Here is a tiny trained network, its code and every weight. The questions are about switching its units off for an input and a class, where a switched-off unit gives its printed mean instead of its output.

import numpy as np


def w(rows, s, z=0):
    codes = np.array(rows[::2]) - 128.0
    scale = np.full(codes.shape[1], s)
    scale[-1] = z or s
    return codes * scale


def f(y):
    return y / 2 * (1 + np.tanh(0.7978845608 * (y + 0.044715 * y**3)))


def log_softmax(a):
    a = a - a.max(-1, keepdims=True)
    return a - np.log(np.exp(a).sum(-1, keepdims=True))


def net(x, mask):
    res = np.array(x, float).reshape(1, 5) / 4 @ E
    y = f(res @ A[0][:, :-1].T + A[0][:, -1])
    res = res + np.where(mask, y, B[0][:, -1]) @ B[0][:, :-1]
    return log_softmax(res[-1] @ U[:, :-1].T + U[:, -1])


A, B = {}, {}
E = w([
[209,163,49],'x0',
[122,128,121],'x1',
[50,143,58],'x2',
[165,2,73],'x3',
[115,129,114],'x4',
],0.0091)
A[0] = w([
[66,195,113,91],'n0',
[221,115,57,103],'n1',
[148,113,184,116],'n2',
[96,177,140,66],'n3',
[134,179,171,101],'n4',
[125,83,108,5],'n5',
[55,6,221,143],'n6',
[49,99,126,85],'n7',
[111,104,198,50],'n8',
[173,167,98,196],'n9',
[129,172,148,12],'n10',
[94,185,117,13],'n11',
[82,52,49,137],'n12',
],0.012,0.0027)
B[0] = w([
[196,107,110,203],'n0',
[94,201,17,241],'n1',
[49,170,42,148],'n2',
[230,113,73,166],'n3',
[254,160,51,170],'n4',
[151,62,23,146],'n5',
[177,233,38,254],'n6',
[95,197,33,176],'n7',
[121,168,8,159],'n8',
[65,252,91,190],'n9',
[192,27,95,142],'n10',
[176,67,85,164],'n11',
[204,109,100,240],'n12',
],0.0071,0.0076)
U = w([
[130,155,110,226],'0',
[133,158,104,187],'1',
[250,97,102,35],'2',
[72,222,85,18],'3',
[123,149,119,210],'4',
[81,100,166,161],'5',
[32,20,219,4],'6',
[33,25,222,15],'7',
],0.014,0.012)

Each question gives the input, the list of numbers given to net, and the class t.
The units are the neurons (one row each of A and B). Each row of codes is followed by its name. A weight is (code - 128) times the scale printed after its matrix; where a second scale follows, it is the last column's (A, B and U).
mask holds one flag per neuron, in row order. A switched-off neuron (its flag False) gives its mean, the last column of its row in B, instead of its output. The means were averaged over made-up inputs and are rounded, as every weight is.
A unit's drop is (log p(t) with every unit on - log p(t) with that unit switched off) / (log p(t) with every unit on - log p(t) with every unit switched off).
The circuit of an input: a set's keep is (log p(t) with only the set's units on - log p(t) with every unit switched off) / (log p(t) with every unit on - log p(t) with every unit switched off). Starting from the 12 units with the biggest drops (on a tie, the unit counted first), units are removed one at a time, each time the one whose removal leaves the highest keep (on an exact tie, the one counted first), for as long as the keep stays at least 0.8.
units of the circuit, in order: the units of the circuit, biggest drop first
unit that matters most: the unit with the biggest drop
top k neurons: the k neurons with the biggest drops, biggest first
drop of u: that unit's drop, to one decimal
input [-8,0,-1,1,5], class 3: units of the circuit, in order => [n6; n7]
input [6,2,-4,3,-2], class 3: units of the circuit, in order => [n1; n9]
input [-8,0,-1,6,6], class 3: top 2 neurons => [n6; n7]
input [6,6,-7,6,-6], class 1: unit that matters most => n1
input [-1,-1,-8,7,4], class 1: units of the circuit, in order => [n2; n1; n4]
input [-5,-5,-2,2,-3], class 3: units of the circuit, in order => [n6; n2]
input [-2,8,7,-4,-5], class 4: units of the circuit, in order => [n6; n1]
input [6,0,-6,-8,-2], class 2: top 2 neurons => [n4; n10]
input [1,1,-8,6,6], class 1: drop of n12 => 0.1
input [2,7,-6,1,6], class 4: drop of n6 => 0.2
input [5,-6,8,-6,-1], class 1: drop of n12 => 0.3
